Below are the code and all the weights of a small trained network. Each question names an input and a target symbol and asks about switching units off, where a switched-off unit gives its printed mean instead of its output.

import numpy as np


def w(rows, s, z=0):
    codes = np.array(rows[::2]) - 128.0
    scale = np.full(codes.shape[1], s)
    scale[-1] = z or s
    return codes * scale


def norm(h):
    return h / np.sqrt((h * h).mean(-1, keepdims=True) + 1e-5)


def f(y):
    return np.maximum(y, 0)


def softmax(a):
    e = np.exp(a - a.max(-1, keepdims=True))
    return e / e.sum(-1, keepdims=True)


def log_softmax(a):
    a = a - a.max(-1, keepdims=True)
    return a - np.log(np.exp(a).sum(-1, keepdims=True))


def net(x, mask):
    ids = ['ΛΞΠβμω'.index(c) for c in x.split()]
    T = len(ids)
    res = E[ids] + P[:T]
    u = 0
    for l in range(2):
        q, k, v = (norm(res) @ M[l].T for M in (Q, K, V))
        z = softmax(np.where(np.tri(T) > 0, q @ k.T / 2**0.5, -1e9)) @ v
        res = res + np.where(mask[u], z, O[l][:, -1]) @ O[l][:, :-1]
        u += 1
        y = f(norm(res) @ A[l][:, :-1].T + A[l][:, -1])
        res = res + np.where(mask[u : u + 8], y, B[l][:, -1]) @ B[l][:, :-1]
        u += 8
    return log_softmax(norm(res)[-1] @ U[:, :-1].T + U[:, -1])


Q, K, V, O, A, B = {}, {}, {}, {}, {}, {}
E = w([
[124,129,143,165,178,113,128,68,34],'Λ',
[159,219,99,201,88,125,140,183,163],'Ξ',
[118,157,211,94,178,104,130,128,94],'Π',
[115,5,194,131,176,39,153,94,255],'β',
[175,65,139,191,134,208,146,144,124],'μ',
[155,101,122,66,206,202,104,154,76],'ω',
],0.0078)
P = w([
[89,250,51,195,136,116,83,255,153],'0',
[72,133,84,96,40,115,183,201,74],'1',
[125,155,100,129,38,111,185,167,103],'2',
[134,149,104,135,51,110,169,167,99],'3',
[123,143,120,104,87,173,132,54,113],'4',
[149,144,126,116,90,139,126,77,111],'5',
[165,129,150,109,97,124,116,85,114],'6',
[172,115,156,95,112,116,109,81,115],'7',
[177,108,157,107,130,107,103,96,117],'8',
],0.005)
Q[0] = w([
[124,47,136,170,148,108,168,114,222],'L0H1',
[146,147,148,154,134,145,253,197,70],'L0H1',
],0.0055)
K[0] = w([
[254,76,100,113,134,169,94,139,101],'L0H1',
[111,161,79,216,153,132,114,197,169],'L0H1',
],0.0062)
V[0] = w([
[101,44,172,86,244,136,77,117,84],'L0H1',
[40,224,131,30,128,3,129,88,139],'L0H1',
],0.0031)
O[0] = w([
[93,217,84,197,57,181,186,159,158,5],'L0H1',
[82,97,167,225,253,90,119,153,177,118],'L0H1',
],0.0068,0.0035)
A[0] = w([
[59,195,86,143,72,171,253,172,187,51],'L0N1',
[134,30,228,148,176,176,159,85,116,164],'L0N2',
[85,144,196,166,203,151,115,137,70,133],'L0N3',
[75,77,149,190,97,90,187,80,102,18],'L0N4',
[43,82,147,167,151,58,149,96,186,63],'L0N5',
[57,150,56,112,65,108,237,132,211,5],'L0N6',
[156,58,186,120,162,127,119,103,125,103],'L0N7',
[169,130,111,88,187,121,74,137,61,183],'L0N8',
],0.0051,0.0027)
B[0] = w([
[128,195,25,202,101,212,153,193,2,143],'L0N1',
[63,179,81,146,147,144,81,138,103,241],'L0N2',
[196,115,164,102,99,166,141,75,183,210],'L0N3',
[142,96,165,153,169,177,160,187,130,150],'L0N4',
[124,66,64,132,198,150,135,151,223,159],'L0N5',
[233,170,180,109,118,227,249,87,89,140],'L0N6',
[82,226,94,135,102,113,100,157,124,204],'L0N7',
[153,89,187,178,155,149,155,112,177,254],'L0N8',
],0.0056,0.0051)
Q[1] = w([
[222,90,241,116,182,76,110,207,87],'L1H1',
[2,219,62,81,155,168,97,78,117],'L1H1',
],0.0057)
K[1] = w([
[202,110,68,201,143,125,30,90,187],'L1H1',
[2,94,122,124,146,230,190,154,13],'L1H1',
],0.0066)
V[1] = w([
[151,97,145,39,186,252,129,173,105],'L1H1',
[89,188,58,72,112,119,89,194,207],'L1H1',
],0.0042)
O[1] = w([
[108,118,202,177,96,23,98,225,107,81],'L1H1',
[3,128,175,112,100,177,94,101,81,4],'L1H1',
],0.0056,0.0011)
A[1] = w([
[136,181,94,99,197,94,88,161,100,238],'L1N1',
[126,184,150,255,96,112,110,238,35,127],'L1N2',
[152,225,109,212,176,211,63,134,114,78],'L1N3',
[115,201,1,148,27,118,161,89,156,4],'L1N4',
[188,173,173,127,74,168,99,83,98,56],'L1N5',
[50,43,122,148,223,70,106,108,185,113],'L1N6',
[174,73,173,66,96,125,71,112,55,55],'L1N7',
[160,25,103,68,58,73,91,100,47,65],'L1N8',
],0.0048,0.003)
B[1] = w([
[167,178,108,167,75,148,141,118,98,219],'L1N1',
[32,175,73,140,97,84,73,164,134,218],'L1N2',
[113,110,168,86,111,71,173,165,110,254],'L1N3',
[41,96,181,80,112,1,110,132,102,155],'L1N4',
[140,65,156,115,168,152,165,133,156,188],'L1N5',
[95,93,35,84,180,107,113,142,181,177],'L1N6',
[172,148,126,55,109,93,153,99,156,158],'L1N7',
[138,64,199,130,142,55,177,123,177,148],'L1N8',
],0.0067,0.0052)
U = w([
[88,225,19,183,32,142,46,173,52,219],'Λ',
[99,45,204,31,92,4,203,182,103,2],'Ξ',
[240,170,105,238,80,252,202,155,174,191],'Π',
[44,58,107,183,255,101,63,199,238,103],'β',
[52,129,193,173,130,242,178,152,96,93],'μ',
[83,174,97,66,193,194,34,31,27,169],'ω',
],0.0039,0.0043)

Each question gives the input, a string of symbols that net reads in full, and the target symbol t.
The units are the heads (2 rows each of Q, K, V and O) and the neurons (one row each of A and B). Each row of codes is followed by its name. A weight is (code - 128) times the scale printed after its matrix; where a second scale follows, it is the last column's (O, A, B and U).
mask holds one flag per unit, layer by layer, with each layer's heads first. A switched-off unit (its flag False) gives its mean, the last column of its rows in O or B, instead of its output. The means were averaged over made-up inputs and are rounded, as every weight is.
A unit's drop is (log p(t) with every unit on - log p(t) with that unit switched off) / (log p(t) with every unit on - log p(t) with every unit switched off).
The circuit of an input: a set's keep is (log p(t) with only the set's units on - log p(t) with every unit switched off) / (log p(t) with every unit on - log p(t) with every unit switched off). Starting from the 12 units with the biggest drops (on a tie, the unit counted first), units are removed one at a time, each time the one whose removal leaves the highest keep (on an exact tie, the one counted first), for as long as the keep stays at least 0.8.
circuit, biggest first: the units of the circuit, biggest drop first
top k neurons: the k neurons with the biggest drops, biggest first
k most important neurons of layer l: the k neurons of layer l with the biggest drops, biggest first
drop of u: that unit's drop, to one decimal
input ω β Ξ Π, target Λ: top 2 neurons : (L0N7, L0N2)
input Ξ Π Π μ Ξ Λ, target β: circuit, biggest first : (L0H1, L1N6)
input Ξ Ξ Ξ μ, target Λ: circuit, biggest first : (L0N2, L1N2)
input Ξ Ξ Π, target ω: top 2 neurons : (L1N3, L0N2)
input Ξ ω Π ω ω Ξ ω Π, target Λ: circuit, biggest first : (L0N2, L0N7, L1H1, L1N2)
input Ξ β Ξ Π, target ω: circuit, biggest first : (L1H1, L1N3)
input Π Π Π, target β: circuit, biggest first : (L0H1, L0N5)
input β Ξ ω Ξ Π μ β Π μ, target Ξ: 3 most important neurons of layer 0 : (L0N3, L0N8, L0N2)
input Ξ Π Ξ Λ ω, target β: circuit, biggest first : (L0H1, L1H1)
input β Π Π Ξ ω ω, target β: circuit, biggest first : (L0H1)
input β Π Λ, target μ: top 3 neurons : (L0N3, L0N4, L0N7)
input ω Ξ ω β ω μ Π Λ, target Λ: circuit, biggest first : (L1H1, L1N2, L0H1)
input μ μ Π ω Λ μ Λ, target Λ: top 3 neurons : (L1N2, L0N2, L1N8)
input Λ Ξ Ξ, target Ξ: 2 most important neurons of layer 1 : (L1N4, L1N2)
input β μ Π Λ, target μ: top 3 neurons : (L0N3, L0N4, L0N5)
input Λ Π β Ξ Π Λ μ Ξ, target Ξ: top 2 neurons : (L0N8, L0N2)
input β μ Π, target μ: most important neuron of layer 1 : (L1N3)
input Π Ξ β Ξ Λ Λ Ξ Λ ω, target Π: top 2 neurons : (L1N2, L1N1)
input Λ β Λ Λ Π Ξ Π, target Π: 2 most important neurons of layer 0 : (L0N3, L0N7)
input Λ Ξ Ξ Λ Λ ω Λ, target Π: 2 most important neurons of layer 0 : (L0N3, L0N8)
input Ξ Ξ Λ, target ω: top 2 neurons : (L0N8, L0N2)
input Ξ Λ Π μ, target Λ: top neuron : (L0N2)
input ω Ξ β, target Π: 3 most important neurons of layer 1 : (L1N2, L1N3, L1N4)
input μ Π Ξ Λ Λ Λ ω Ξ Π, target Π: 2 most important neurons of layer 0 : (L0N3, L0N8)
input Ξ Ξ β Λ Ξ ω ω β, target Π: drop of L0H1 : 1.2
input Λ Ξ ω, target Π: drop of L0N5 : 0.1
input Π Ξ Λ, target β: drop of L1N6 : 0.2
input Λ Ξ Λ, target Π: drop of L0N7 : 0.1
input Ξ Π ω Ξ Π, target β: most important neuron of layer 1 : (L1N6)
